Below are the code and all the weights of a small trained network. Each question names an input and a target symbol and asks about switching units off, where a switched-off unit gives its printed mean instead of its output.

import numpy as np


def w(rows, s, z=0):
    codes = np.array(rows[::2]) - 128.0
    scale = np.full(codes.shape[1], s)
    scale[-1] = z or s
    return codes * scale


def f(y):
    return np.maximum(y, 0)


def softmax(a):
    e = np.exp(a - a.max(-1, keepdims=True))
    return e / e.sum(-1, keepdims=True)


def log_softmax(a):
    a = a - a.max(-1, keepdims=True)
    return a - np.log(np.exp(a).sum(-1, keepdims=True))


def net(x, mask):
    ids = ['αγελπστω'.index(c) for c in x.split()]
    T = len(ids)
    res = E[ids] + P[:T]
    u = 0
    for l in range(2):
        r = res
        for j in range(2):
            rows = slice(2 * j, 2 * j + 2)
            q, k, v = (r @ M[l][rows].T for M in (Q, K, V))
            z = softmax(np.where(np.tri(T) > 0, q @ k.T / 2**0.5, -1e9)) @ v
            o = O[l][rows]
            res = res + np.where(mask[u + j], z, o[:, -1]) @ o[:, :-1]
        u += 2
        y = f(res @ A[l][:, :-1].T + A[l][:, -1])
        res = res + np.where(mask[u : u + 16], y, B[l][:, -1]) @ B[l][:, :-1]
        u += 16
    return log_softmax(res[-1] @ U[:, :-1].T + U[:, -1])


Q, K, V, O, A, B = {}, {}, {}, {}, {}, {}
E = w([
[126,40,22],'α',
[73,119,118],'γ',
[204,94,214],'ε',
[67,198,233],'λ',
[80,111,119],'π',
[6,107,71],'σ',
[73,121,118],'τ',
[139,237,66],'ω',
],0.013)
P = w([
[147,111,85],'0',
[133,156,114],'1',
[106,167,127],'2',
[80,170,140],'3',
[45,167,126],'4',
[10,165,115],'5',
[3,167,121],'6',
[77,162,175],'7',
],0.0076)
Q[0] = w([
[192,102,137],'0.h0',
[79,110,109],'0.h0',
[157,9,76],'0.h1',
[247,61,106],'0.h1',
],0.013)
K[0] = w([
[76,57,146],'0.h0',
[154,245,191],'0.h0',
[154,2,237],'0.h1',
[197,35,125],'0.h1',
],0.011)
V[0] = w([
[253,157,131],'0.h0',
[83,203,210],'0.h0',
[156,209,61],'0.h1',
[140,117,166],'0.h1',
],0.0059)
O[0] = w([
[2,86,222,123],'0.h0',
[115,89,145,160],'0.h0',
[169,147,11,253],'0.h1',
[157,116,184,82],'0.h1',
],0.0055,0.0049)
A[0] = w([
[125,150,97,85],'0.n0',
[158,220,47,115],'0.n1',
[100,95,80,94],'0.n2',
[76,82,139,165],'0.n3',
[60,151,109,80],'0.n4',
[54,184,93,80],'0.n5',
[90,176,187,86],'0.n6',
[130,28,168,165],'0.n7',
[136,175,133,139],'0.n8',
[146,174,162,118],'0.n9',
[46,207,252,134],'0.n10',
[191,153,132,125],'0.n11',
[62,91,130,123],'0.n12',
[74,143,177,235],'0.n13',
[35,158,206,254],'0.n14',
[128,161,123,87],'0.n15',
],0.012,0.005)
B[0] = w([
[145,177,172,159],'0.n0',
[28,129,119,244],'0.n1',
[177,139,117,166],'0.n2',
[178,154,161,164],'0.n3',
[254,205,226,186],'0.n4',
[175,181,171,226],'0.n5',
[47,75,235,141],'0.n6',
[75,242,210,140],'0.n7',
[128,83,210,162],'0.n8',
[118,124,193,142],'0.n9',
[119,39,197,167],'0.n10',
[132,112,122,141],'0.n11',
[185,131,143,166],'0.n12',
[147,74,28,176],'0.n13',
[124,58,56,197],'0.n14',
[68,115,187,147],'0.n15',
],0.006,0.012)
Q[1] = w([
[181,85,101],'1.h0',
[100,163,252],'1.h0',
[137,133,95],'1.h1',
[117,131,98],'1.h1',
],0.016)
K[1] = w([
[86,45,185],'1.h0',
[2,216,125],'1.h0',
[97,204,186],'1.h1',
[89,187,112],'1.h1',
],0.0097)
V[1] = w([
[133,62,147],'1.h0',
[45,138,98],'1.h0',
[195,48,65],'1.h1',
[226,1,152],'1.h1',
],0.0072)
O[1] = w([
[245,115,129,79],'1.h0',
[77,133,112,178],'1.h0',
[117,75,98,62],'1.h1',
[66,82,133,1],'1.h1',
],0.011,0.008)
A[1] = w([
[150,42,122,104],'1.n0',
[149,94,121,181],'1.n1',
[176,75,63,80],'1.n2',
[180,163,55,115],'1.n3',
[97,141,44,130],'1.n4',
[71,136,170,133],'1.n5',
[77,115,166,127],'1.n6',
[99,68,71,190],'1.n7',
[159,152,48,111],'1.n8',
[220,176,123,174],'1.n9',
[69,115,135,102],'1.n10',
[129,188,252,169],'1.n11',
[78,95,153,254],'1.n12',
[152,110,145,68],'1.n13',
[128,229,189,150],'1.n14',
[93,129,79,188],'1.n15',
],0.013,0.007)
B[1] = w([
[112,131,2,148],'1.n0',
[170,28,134,145],'1.n1',
[96,55,110,144],'1.n2',
[71,158,114,178],'1.n3',
[86,78,220,163],'1.n4',
[149,123,69,173],'1.n5',
[88,168,44,154],'1.n6',
[132,69,241,152],'1.n7',
[54,148,182,165],'1.n8',
[53,145,85,199],'1.n9',
[114,145,49,150],'1.n10',
[172,38,94,208],'1.n11',
[218,227,144,164],'1.n12',
[33,171,211,131],'1.n13',
[162,114,93,249],'1.n14',
[129,171,247,161],'1.n15',
],0.0062,0.022)
U = w([
[107,105,161,78],'α',
[116,113,180,127],'γ',
[224,91,139,241],'ε',
[165,149,39,98],'λ',
[2,58,143,2],'π',
[74,25,37,50],'σ',
[118,96,144,138],'τ',
[29,148,102,228],'ω',
],0.0072,0.0034)

Each question gives the input, a string of symbols that net reads in full, and the target symbol t.
The units are the heads (2 rows each of Q, K, V and O) and the neurons (one row each of A and B). Each row of codes is followed by its name. A weight is (code - 128) times the scale printed after its matrix; where a second scale follows, it is the last column's (O, A, B and U).
mask holds one flag per unit, layer by layer, with each layer's heads first. A switched-off unit (its flag False) gives its mean, the last column of its rows in O or B, instead of its output. The means were averaged over made-up inputs and are rounded, as every weight is.
A unit's drop is (log p(t) with every unit on - log p(t) with that unit switched off) / (log p(t) with every unit on - log p(t) with every unit switched off).
The circuit of an input: a set's keep is (log p(t) with only the set's units on - log p(t) with every unit switched off) / (log p(t) with every unit on - log p(t) with every unit switched off). Starting from the 12 units with the biggest drops (on a tie, the unit counted first), units are removed one at a time, each time the one whose removal leaves the highest keep (on an exact tie, the one counted first), for as long as the keep stays at least 0.8.
circuit, biggest first: the units of the circuit, biggest drop first
unit that matters most: the unit with the biggest drop
top k neurons: the k neurons with the biggest drops, biggest first
k most important neurons of layer l: the k neurons of layer l with the biggest drops, biggest first
which heads matter: for each layer, one digit per head in row order, 1 if its drop is at least 0.15 and else 0, layers parted by /
drop when u is switched off: that unit's drop, to one decimal
input σ ω ω σ ω ω α, target λ: circuit, biggest first : [0.n1, 1.h1, 0.n10]
input λ γ α π π γ γ, target σ: which heads matter : 01 / 11
input σ α α, target π: unit that matters most : 0.h0
input α ε α, target ε: 3 most important neurons of layer 1 : [1.n9, 1.n3, 1.n8]
input σ σ ω π ε λ σ σ, target σ: 4 most important neurons of layer 0 : [0.n14, 0.n13, 0.n1, 0.n10]
input γ ε ε α, target ε: which heads matter : 01 / 11
input λ γ γ σ, target σ: 4 most important neurons of layer 0 : [0.n1, 0.n14, 0.n10, 0.n13]
input ω α ω α ω α ω τ, target λ: circuit, biggest first : [0.n1, 1.n4, 1.n7]
input π ω ω ω ω σ, target λ: top 2 neurons : [0.n4, 0.n1]
input α λ λ, target σ: 2 most important neurons of layer 1 : [1.n0, 1.n6]
input ω σ ω ω γ ω π, target λ: which heads matter : 01 / 01
input α α τ λ α ω ω σ, target λ: top 2 neurons : [0.n1, 1.n4]
input ε σ π, target ε: 2 most important neurons of layer 1 : [1.n9, 1.n3]
input π σ π ε π, target ε: unit that matters most : 0.h1
input τ α σ ε σ σ, target ε: which heads matter : 01 / 00
input τ ω α τ λ σ γ, target σ: which heads matter : 10 / 11
input α λ α π, target σ: top 3 neurons : [0.n1, 0.n10, 0.n14]
input α σ γ λ, target σ: top 2 neurons : [0.n10, 1.n0]
input σ ω π ω τ, target λ: 2 most important neurons of layer 0 : [0.n1, 0.n4]
input α ε σ σ, target ε: most important neuron of layer 0 : [0.n4]
input γ ω α, target ω: drop when 1.n11 is switched off : 0.3
input λ γ π, target σ: drop when 0.n14 is switched off : 0.3
input α ω α, target ω: drop when 1.n12 is switched off : 0.1
input α σ ω ω γ, target λ: drop when 1.h1 is switched off : 0.7
